Here is a tiny trained network, its code and every weight. The questions are about switching its units off for an input and a class, where a switched-off unit gives its printed mean instead of its output.

import numpy as np


def w(rows, s, z=0):
    codes = np.array(rows[::2]) - 128.0
    scale = np.full(codes.shape[1], s)
    scale[-1] = z or s
    return codes * scale


def norm(h):
    return h / np.sqrt((h * h).mean(-1, keepdims=True) + 1e-5)


def f(y):
    return y / 2 * (1 + np.tanh(0.7978845608 * (y + 0.044715 * y**3)))


def log_softmax(a):
    a = a - a.max(-1, keepdims=True)
    return a - np.log(np.exp(a).sum(-1, keepdims=True))


def net(x, mask):
    res = np.array(x, float).reshape(1, 8) / 4 @ E
    u = 0
    for l in range(2):
        y = f(norm(res) @ A[l][:, :-1].T + A[l][:, -1])
        res = res + np.where(mask[u : u + 11], y, B[l][:, -1]) @ B[l][:, :-1]
        u += 11
    return log_softmax(norm(res)[-1] @ U[:, :-1].T + U[:, -1])


A, B = {}, {}
E = w([
[129,127,127],'x0',
[125,128,127],'x1',
[130,129,130],'x2',
[47,54,70],'x3',
[127,126,129],'x4',
[45,58,218],'x5',
[128,127,129],'x6',
[253,70,164],'x7',
],0.012)
A[0] = w([
[165,82,1,66],'L0N0',
[159,77,87,55],'L0N1',
[43,115,101,82],'L0N2',
[108,196,136,62],'L0N3',
[80,188,176,173],'L0N4',
[114,67,76,253],'L0N5',
[186,99,83,132],'L0N6',
[129,183,134,103],'L0N7',
[102,101,123,137],'L0N8',
[107,162,49,40],'L0N9',
[144,27,56,4],'L0N10',
],0.017,0.0033)
B[0] = w([
[82,221,216,253],'L0N0',
[146,144,60,168],'L0N1',
[24,132,186,233],'L0N2',
[139,137,44,177],'L0N3',
[141,24,63,235],'L0N4',
[23,112,159,242],'L0N5',
[200,140,83,219],'L0N6',
[170,133,67,169],'L0N7',
[80,119,128,159],'L0N8',
[95,214,222,203],'L0N9',
[169,85,2,212],'L0N10',
],0.021,0.0051)
A[1] = w([
[170,134,173,210],'L1N0',
[69,60,87,136],'L1N1',
[46,121,94,226],'L1N2',
[139,98,228,65],'L1N3',
[153,202,65,94],'L1N4',
[138,90,116,81],'L1N5',
[100,18,116,250],'L1N6',
[145,220,160,75],'L1N7',
[136,108,93,79],'L1N8',
[150,142,1,11],'L1N9',
[149,131,141,101],'L1N10',
],0.015,0.0024)
B[1] = w([
[175,125,194,162],'L1N0',
[179,88,49,229],'L1N1',
[249,193,126,234],'L1N2',
[105,174,213,160],'L1N3',
[112,134,53,206],'L1N4',
[113,113,163,138],'L1N5',
[154,70,116,253],'L1N6',
[126,43,75,189],'L1N7',
[103,128,147,140],'L1N8',
[66,174,203,214],'L1N9',
[128,119,165,128],'L1N10',
],0.018,0.0073)
U = w([
[118,239,57,252],'0',
[159,26,90,221],'1',
[231,174,110,31],'2',
[172,95,252,15],'3',
[43,223,193,41],'4',
[35,83,119,104],'5',
],0.019,0.0018)

Each question gives the input, the list of numbers given to net, and the class t.
The units are the neurons (one row each of A and B). Each row of codes is followed by its name. A weight is (code - 128) times the scale printed after its matrix; where a second scale follows, it is the last column's (A, B and U).
mask holds one flag per neuron, layer by layer. A switched-off neuron (its flag False) gives its mean, the last column of its row in B, instead of its output. The means were averaged over made-up inputs and are rounded, as every weight is.
A unit's drop is (log p(t) with every unit on - log p(t) with that unit switched off) / (log p(t) with every unit on - log p(t) with every unit switched off).
The circuit of an input: a set's keep is (log p(t) with only the set's units on - log p(t) with every unit switched off) / (log p(t) with every unit on - log p(t) with every unit switched off). Starting from the 12 units with the biggest drops (on a tie, the unit counted first), units are removed one at a time, each time the one whose removal leaves the highest keep (on an exact tie, the one counted first), for as long as the keep stays at least 0.8.
units of the circuit, in order: the units of the circuit, biggest drop first
unit that matters most: the unit with the biggest drop
k most important neurons: the k neurons with the biggest drops, biggest first
k most important neurons of layer l: the k neurons of layer l with the biggest drops, biggest first
drop of u: that unit's drop, to one decimal
input [4,5,8,-7,0,2,-4,1], class 3: unit that matters most	L1N1
input [7,-5,4,4,-6,0,1,-8], class 4: 3 most important neurons of layer 0	L0N2, L0N9, L0N10
input [-5,8,-5,0,5,8,4,-3], class 1: 2 most important neurons	L0N4, L0N0
input [-4,1,4,-2,4,3,2,1], class 3: 2 most important neurons	L0N10, L0N3
input [1,-2,-5,8,-2,-2,-3,1], class 0: 3 most important neurons of layer 0	L0N10, L0N1, L0N6
input [-6,3,1,8,4,-3,-2,3], class 0: 3 most important neurons	L0N10, L0N0, L1N2
input [1,-3,-8,2,-8,0,6,-5], class 4: 3 most important neurons	L0N2, L0N9, L0N10
input [-6,4,-8,4,0,0,0,-8], class 4: 3 most important neurons	L0N2, L0N9, L0N10
input [-3,-6,2,-8,-1,6,0,0], class 1: 3 most important neurons	L0N4, L0N0, L0N9
input [3,5,7,1,-1,-2,-1,6], class 0: 2 most important neurons of layer 0	L0N1, L0N10
input [4,-5,2,1,6,-7,8,-8], class 4: 2 most important neurons	L0N9, L0N10
input [-6,2,5,8,4,-4,-5,5], class 0: 2 most important neurons	L0N0, L0N10
input [-3,7,-3,-8,6,2,0,0], class 1: 2 most important neurons of layer 1	L1N3, L1N2
input [-4,5,1,-6,7,7,5,-6], class 1: units of the circuit, in order	L0N4
input [0,0,5,4,-3,0,1,7], class 0: 2 most important neurons of layer 1	L1N9, L1N7
input [0,5,-7,-5,4,7,7,0], class 1: 3 most important neurons of layer 0	L0N4, L0N0, L0N9
input [-1,4,4,8,1,-2,-4,6], class 0: drop of L0N0	0.3
input [-5,5,8,5,0,-5,2,6], class 0: drop of L0N0	0.1
input [-3,5,-7,-3,6,1,0,-4], class 1: drop of L0N4	1.0
input [1,5,7,3,-1,-4,7,-7], class 4: most important neuron	L0N9
